Below is a small trained network, with its code and all its weights. Each question gives an input and a target symbol and asks what happens when units are switched off, that is, made to give their printed mean instead of their output.

import numpy as np


def w(rows, s, z=0):
    codes = np.array(rows[::2]) - 128.0
    scale = np.full(codes.shape[1], s)
    scale[-1] = z or s
    return codes * scale


def f(y):
    return y / 2 * (1 + np.tanh(0.7978845608 * (y + 0.044715 * y**3)))


def softmax(a):
    e = np.exp(a - a.max(-1, keepdims=True))
    return e / e.sum(-1, keepdims=True)


def log_softmax(a):
    a = a - a.max(-1, keepdims=True)
    return a - np.log(np.exp(a).sum(-1, keepdims=True))


def net(x, mask):
    ids = ['αγηλστφ'.index(c) for c in x.split()]
    T = len(ids)
    res = E[ids] + P[:T]
    u = 0
    for l in range(3):
        q, k, v = (res @ M[l].T for M in (Q, K, V))
        z = softmax(np.where(np.tri(T) > 0, q @ k.T / 3**0.5, -1e9)) @ v
        res = res + np.where(mask[u], z, O[l][:, -1]) @ O[l][:, :-1]
        u += 1
        y = f(res @ A[l][:, :-1].T + A[l][:, -1])
        res = res + np.where(mask[u : u + 4], y, B[l][:, -1]) @ B[l][:, :-1]
        u += 4
    return log_softmax(res[-1] @ U[:, :-1].T + U[:, -1])


Q, K, V, O, A, B = {}, {}, {}, {}, {}, {}
E = w([
[137,173,89,99,150,117,219,172,181,136],'α',
[123,170,111,114,150,121,97,143,75,99],'γ',
[111,142,154,70,142,117,214,129,129,111],'η',
[195,143,121,132,151,129,122,165,150,124],'λ',
[128,120,97,101,4,119,144,138,122,155],'σ',
[110,185,87,78,88,88,177,107,148,115],'τ',
[174,119,149,100,97,127,84,152,175,194],'φ',
],0.022)
P = w([
[98,62,64,163,92,92,49,77,146,3],'0',
[107,116,153,110,156,71,121,179,158,160],'1',
[191,154,132,159,89,169,115,106,133,91],'2',
[106,110,142,106,147,60,138,188,131,164],'3',
[239,193,154,122,82,170,139,81,131,76],'4',
[107,96,122,83,191,71,136,152,147,144],'5',
],0.014)
Q[0] = w([
[102,120,63,202,168,186,137,94,104,101],'L0H1',
[129,172,69,87,108,94,159,166,131,51],'L0H1',
[50,61,82,76,197,9,110,206,103,199],'L0H1',
],0.011)
K[0] = w([
[131,166,154,174,148,97,148,234,54,165],'L0H1',
[144,157,81,166,126,164,138,89,148,56],'L0H1',
[1,49,73,225,135,63,93,175,137,109],'L0H1',
],0.012)
V[0] = w([
[210,127,107,114,202,113,151,191,181,88],'L0H1',
[41,94,51,194,119,159,218,152,27,51],'L0H1',
[142,2,207,119,131,187,181,143,86,111],'L0H1',
],0.0072)
O[0] = w([
[94,77,156,254,235,108,192,24,152,97,185],'L0H1',
[209,175,218,136,96,98,120,63,205,142,121],'L0H1',
[247,23,177,89,176,108,237,208,121,66,3],'L0H1',
],0.0099,0.0059)
A[0] = w([
[78,118,192,139,166,51,95,91,94,124,17],'L0N1',
[84,80,244,62,111,86,110,67,130,82,3],'L0N2',
[168,141,194,9,25,179,106,134,34,122,2],'L0N3',
[253,35,86,186,114,89,83,197,75,77,49],'L0N4',
],0.0042,0.0039)
B[0] = w([
[180,148,157,145,191,160,230,133,101,235,111],'L0N1',
[132,172,115,230,89,119,166,242,232,65,131],'L0N2',
[255,120,44,100,132,164,92,177,205,115,250],'L0N3',
[71,161,28,73,185,222,165,86,106,124,141],'L0N4',
],0.006,0.0014)
Q[1] = w([
[141,94,165,253,78,85,153,118,237,43],'L1H1',
[120,86,159,105,59,188,146,158,92,84],'L1H1',
[136,100,27,172,109,171,89,93,117,189],'L1H1',
],0.0075)
K[1] = w([
[168,98,158,174,88,124,179,85,113,131],'L1H1',
[91,82,139,81,63,185,152,184,80,162],'L1H1',
[134,162,1,170,134,193,103,115,143,196],'L1H1',
],0.0078)
V[1] = w([
[102,56,117,169,61,33,161,186,211,63],'L1H1',
[122,187,124,130,175,3,171,179,155,176],'L1H1',
[137,76,136,193,53,164,133,128,122,222],'L1H1',
],0.004)
O[1] = w([
[84,53,11,47,192,92,130,1,48,80,253],'L1H1',
[135,181,128,178,42,131,149,171,126,182,158],'L1H1',
[119,214,61,124,224,106,129,64,143,67,10],'L1H1',
],0.0071,0.0021)
A[1] = w([
[147,108,108,180,71,164,138,78,78,121,226],'L1N1',
[209,129,138,182,115,186,76,94,80,64,46],'L1N2',
[159,164,176,93,184,180,69,74,2,125,3],'L1N3',
[167,73,142,206,155,117,126,84,183,197,228],'L1N4',
],0.0081,0.003)
B[1] = w([
[137,171,162,115,188,148,108,150,103,101,191],'L1N1',
[184,114,160,137,232,151,120,161,252,151,167],'L1N2',
[158,116,60,189,35,57,145,172,125,115,143],'L1N3',
[116,129,31,101,174,103,214,84,167,129,254],'L1N4',
],0.012,0.0066)
Q[2] = w([
[140,167,121,65,83,70,136,136,99,194],'L2H1',
[107,103,87,63,116,1,148,148,145,240],'L2H1',
[87,213,83,140,83,67,172,80,137,125],'L2H1',
],0.0094)
K[2] = w([
[132,123,160,119,63,165,100,87,226,101],'L2H1',
[112,62,70,59,123,40,46,2,177,24],'L2H1',
[106,206,142,178,146,91,132,98,103,64],'L2H1',
],0.0095)
V[2] = w([
[206,110,63,56,225,117,93,110,168,165],'L2H1',
[242,162,60,102,17,255,170,61,64,67],'L2H1',
[151,115,213,152,224,163,84,209,186,150],'L2H1',
],0.0059)
O[2] = w([
[67,36,253,218,3,227,210,206,199,147,252],'L2H1',
[100,77,147,35,103,161,88,20,181,145,137],'L2H1',
[104,159,156,171,140,29,145,190,190,24,71],'L2H1',
],0.0062,0.011)
A[2] = w([
[138,76,120,190,143,161,178,175,153,88,136],'L2N1',
[154,159,89,86,180,165,143,147,143,91,3],'L2N2',
[1,102,140,106,76,38,164,140,154,104,107],'L2N3',
[147,53,107,148,197,121,55,160,166,176,187],'L2N4',
],0.0079,0.0049)
B[2] = w([
[115,119,186,63,124,93,27,64,116,129,249],'L2N1',
[184,1,125,241,63,137,53,46,107,153,137],'L2N2',
[233,130,151,131,231,98,110,199,150,249,225],'L2N3',
[135,196,230,137,136,84,162,236,95,127,195],'L2N4',
],0.0089,0.011)
U = w([
[19,145,112,179,93,127,154,103,157,134,138],'α',
[116,221,98,126,98,41,128,173,155,81,176],'γ',
[155,120,153,2,87,6,184,112,46,64,244],'η',
[87,92,165,118,150,85,45,97,117,148,4],'λ',
[127,136,134,89,89,178,92,153,159,127,62],'σ',
[93,214,143,40,125,107,54,98,98,150,23],'τ',
[24,119,82,61,158,129,99,223,95,110,254],'φ',
],0.0041,0.0046)

Each question gives the input, a string of symbols that net reads in full, and the target symbol t.
The units are the heads (3 rows each of Q, K, V and O) and the neurons (one row each of A and B). Each row of codes is followed by its name. A weight is (code - 128) times the scale printed after its matrix; where a second scale follows, it is the last column's (O, A, B and U).
mask holds one flag per unit, layer by layer, with each layer's heads first. A switched-off unit (its flag False) gives its mean, the last column of its rows in O or B, instead of its output. The means were averaged over made-up inputs and are rounded, as every weight is.
A unit's drop is (log p(t) with every unit on - log p(t) with that unit switched off) / (log p(t) with every unit on - log p(t) with every unit switched off).
The circuit of an input: a set's keep is (log p(t) with only the set's units on - log p(t) with every unit switched off) / (log p(t) with every unit on - log p(t) with every unit switched off). Starting from the 12 units with the biggest drops (on a tie, the unit counted first), units are removed one at a time, each time the one whose removal leaves the highest keep (on an exact tie, the one counted first), for as long as the keep stays at least 0.8.
circuit, biggest first: the units of the circuit, biggest drop first
unit that matters most: the unit with the biggest drop
k most important neurons: the k neurons with the biggest drops, biggest first
k most important neurons of layer l: the k neurons of layer l with the biggest drops, biggest first
drop of u: that unit's drop, to one decimal
input η φ η γ, target η: circuit, biggest first : (L0H1 L1H1)
input φ λ τ, target τ: circuit, biggest first : (L2H1 L0H1)
input α λ η λ, target α: circuit, biggest first : (L0H1 L1N4 L2H1)
input σ α γ σ λ, target λ: 3 most important neurons : (L2N1 L1N2 L2N2)
input φ φ γ σ τ, target τ: circuit, biggest first : (L0H1 L2H1)
input α λ φ φ, target α: circuit, biggest first : (L0H1 L1N4 L2H1)
input φ λ λ τ, target φ: circuit, biggest first : (L0H1)
input γ φ γ α, target γ: 2 most important neurons : (L1N2 L1N4)
input γ α λ τ, target γ: 2 most important neurons of layer 2 : (L2N1 L2N3)
input λ γ λ γ, target λ: 2 most important neurons of layer 1 : (L1N2 L1N4)
input λ α α, target α: circuit, biggest first : (L0H1 L1N4)
input λ σ τ φ, target λ: 2 most important neurons of layer 2 : (L2N1 L2N3)
input λ η η τ, target λ: 2 most important neurons : (L2N1 L2N3)
input γ φ σ, target σ: unit that matters most : L0N3
input γ λ φ λ, target γ: 2 most important neurons : (L1N2 L1N4)
input τ φ λ φ η α, target τ: 2 most important neurons : (L1N2 L1N4)
input η λ γ γ τ σ, target η: drop of L0H1 : 0.9
input γ σ η γ, target γ: drop of L0N3 : 0.0
input γ γ η η, target γ: drop of L2N3 : 0.1
input α η α α τ τ, target α: unit that matters most : L0H1
